Below are the code and all the weights of a small trained network. Each question names an input and a target symbol and asks about switching units off, where a switched-off unit gives its printed mean instead of its output.

import numpy as np


def w(rows, s, z=0):
    codes = np.array(rows[::2]) - 128.0
    scale = np.full(codes.shape[1], s)
    scale[-1] = z or s
    return codes * scale


def norm(h):
    return h / np.sqrt((h * h).mean(-1, keepdims=True) + 1e-5)


def f(y):
    return y / 2 * (1 + np.tanh(0.7978845608 * (y + 0.044715 * y**3)))


def softmax(a):
    e = np.exp(a - a.max(-1, keepdims=True))
    return e / e.sum(-1, keepdims=True)


def log_softmax(a):
    a = a - a.max(-1, keepdims=True)
    return a - np.log(np.exp(a).sum(-1, keepdims=True))


def net(x, mask):
    ids = ['δημπσψ'.index(c) for c in x.split()]
    T = len(ids)
    res = E[ids] + P[:T]
    u = 0
    for l in range(2):
        r = norm(res)
        for j in range(3):
            rows = slice(2 * j, 2 * j + 2)
            q, k, v = (r @ M[l][rows].T for M in (Q, K, V))
            z = softmax(np.where(np.tri(T) > 0, q @ k.T / 2**0.5, -1e9)) @ v
            o = O[l][rows]
            res = res + np.where(mask[u + j], z, o[:, -1]) @ o[:, :-1]
        u += 3
        y = f(norm(res) @ A[l][:, :-1].T + A[l][:, -1])
        res = res + np.where(mask[u : u + 8], y, B[l][:, -1]) @ B[l][:, :-1]
        u += 8
    return log_softmax(norm(res)[-1] @ U[:, :-1].T + U[:, -1])


Q, K, V, O, A, B = {}, {}, {}, {}, {}, {}
E = w([
[17,128,97],'δ',
[27,99,82],'η',
[2,227,88],'μ',
[22,118,100],'π',
[180,171,87],'σ',
[25,59,193],'ψ',
],0.007)
P = w([
[92,176,254],'0',
[117,220,205],'1',
[88,221,139],'2',
[99,209,121],'3',
[87,184,115],'4',
[88,170,93],'5',
[88,157,96],'6',
[94,135,71],'7',
[106,115,65],'8',
[105,93,70],'9',
[87,98,63],'10',
],0.0042)
Q[0] = w([
[224,155,199],'0.h1',
[24,113,28],'0.h1',
[70,35,180],'0.h2',
[81,56,143],'0.h2',
[138,204,254],'0.h3',
[154,209,109],'0.h3',
],0.0055)
K[0] = w([
[42,79,191],'0.h1',
[254,153,78],'0.h1',
[132,133,214],'0.h2',
[124,120,188],'0.h2',
[107,155,220],'0.h3',
[184,186,69],'0.h3',
],0.0062)
V[0] = w([
[238,114,4],'0.h1',
[105,114,255],'0.h1',
[117,172,228],'0.h2',
[181,112,23],'0.h2',
[192,134,149],'0.h3',
[213,212,72],'0.h3',
],0.0049)
O[0] = w([
[205,139,1,85],'0.h1',
[177,78,178,19],'0.h1',
[158,78,170,198],'0.h2',
[188,135,36,36],'0.h2',
[211,90,127,5],'0.h3',
[252,205,148,188],'0.h3',
],0.0051,0.0017)
A[0] = w([
[154,168,252,1],'0.n1',
[109,158,170,115],'0.n2',
[209,147,83,153],'0.n3',
[167,176,129,150],'0.n4',
[191,128,128,20],'0.n5',
[143,20,128,213],'0.n6',
[217,168,122,90],'0.n7',
[255,153,73,119],'0.n8',
],0.0067,0.0037)
B[0] = w([
[216,209,159,108],'0.n1',
[196,68,38,165],'0.n2',
[43,114,183,213],'0.n3',
[129,53,97,205],'0.n4',
[19,71,75,49],'0.n5',
[33,191,150,121],'0.n6',
[93,41,78,161],'0.n7',
[2,49,30,250],'0.n8',
],0.0054,0.0015)
Q[1] = w([
[85,2,118],'1.h1',
[80,131,102],'1.h1',
[182,152,124],'1.h2',
[42,166,154],'1.h2',
[129,124,23],'1.h3',
[93,77,101],'1.h3',
],0.0084)
K[1] = w([
[70,37,46],'1.h1',
[163,138,145],'1.h1',
[83,116,152],'1.h2',
[253,133,115],'1.h2',
[216,174,137],'1.h3',
[125,159,92],'1.h3',
],0.0069)
V[1] = w([
[65,83,137],'1.h1',
[71,2,49],'1.h1',
[11,93,173],'1.h2',
[125,19,209],'1.h2',
[195,80,86],'1.h3',
[55,118,102],'1.h3',
],0.005)
O[1] = w([
[118,71,154,182],'1.h1',
[27,141,177,108],'1.h1',
[179,44,182,217],'1.h2',
[103,2,109,94],'1.h2',
[121,74,146,4],'1.h3',
[110,170,175,180],'1.h3',
],0.0061,0.0025)
A[1] = w([
[255,78,128,106],'1.n1',
[110,115,64,56],'1.n2',
[134,163,84,22],'1.n3',
[169,41,153,21],'1.n4',
[125,57,163,2],'1.n5',
[40,134,133,209],'1.n6',
[96,158,127,179],'1.n7',
[137,118,211,129],'1.n8',
],0.0071,0.0051)
B[1] = w([
[86,172,226,126],'1.n1',
[150,145,75,129],'1.n2',
[133,133,36,115],'1.n3',
[72,131,148,111],'1.n4',
[43,77,89,109],'1.n5',
[200,201,145,254],'1.n6',
[167,61,145,187],'1.n7',
[209,254,14,127],'1.n8',
],0.0058,0.0065)
U = w([
[250,197,193,176],'δ',
[76,66,166,42],'η',
[104,106,162,3],'μ',
[78,73,156,152],'π',
[26,119,64,192],'σ',
[208,108,3,165],'ψ',
],0.0066,0.0028)

Each question gives the input, a string of symbols that net reads in full, and the target symbol t.
The units are the heads (2 rows each of Q, K, V and O) and the neurons (one row each of A and B). Each row of codes is followed by its name. A weight is (code - 128) times the scale printed after its matrix; where a second scale follows, it is the last column's (O, A, B and U).
mask holds one flag per unit, layer by layer, with each layer's heads first. A switched-off unit (its flag False) gives its mean, the last column of its rows in O or B, instead of its output. The means were averaged over made-up inputs and are rounded, as every weight is.
A unit's drop is (log p(t) with every unit on - log p(t) with that unit switched off) / (log p(t) with every unit on - log p(t) with every unit switched off).
The circuit of an input: a set's keep is (log p(t) with only the set's units on - log p(t) with every unit switched off) / (log p(t) with every unit on - log p(t) with every unit switched off). Starting from the 12 units with the biggest drops (on a tie, the unit counted first), units are removed one at a time, each time the one whose removal leaves the highest keep (on an exact tie, the one counted first), for as long as the keep stays at least 0.8.
circuit, biggest first: the units of the circuit, biggest drop first
unit that matters most: the unit with the biggest drop
k most important neurons of layer l: the k neurons of layer l with the biggest drops, biggest first
drop when u is switched off: that unit's drop, to one decimal
input η σ η π, target δ: unit that matters most	0.n8
input σ δ π, target δ: circuit, biggest first	[0.n8, 1.h1]
input μ μ μ μ δ ψ η η μ, target δ: circuit, biggest first	[0.n8, 1.h2]
input η σ σ η, target ψ: circuit, biggest first	[0.h1, 1.h1, 0.n3]
input η σ μ η δ, target δ: circuit, biggest first	[0.n8, 1.n6]
input σ ψ π π η π δ σ π σ, target σ: circuit, biggest first	[0.n8, 0.n3]
input η σ σ σ μ, target ψ: circuit, biggest first	[0.h1, 1.h1, 0.h3]
input σ η μ ψ, target δ: circuit, biggest first	[0.n8, 1.n8]
input σ η ψ η σ, target π: 2 most important neurons of layer 1	[1.n6, 1.n1]
input σ η σ, target ψ: 3 most important neurons of layer 0	[0.n8, 0.n1, 0.n7]
input η σ η ψ σ σ, target σ: 3 most important neurons of layer 0	[0.n8, 0.n3, 0.n7]
input π ψ σ ψ σ, target π: 2 most important neurons of layer 0	[0.n4, 0.n7]
input σ π δ μ η, target δ: drop when 1.h3 is switched off	0.0
input μ σ σ σ σ η σ μ π, target ψ: drop when 0.h3 is switched off	0.1
input μ σ μ δ δ μ σ σ η σ η, target ψ: drop when 0.n8 is switched off	0.2
input σ σ σ δ σ σ ψ, target δ: drop when 0.n8 is switched off	0.2
input σ σ σ σ μ, target ψ: most important neuron of layer 0	[0.n1]
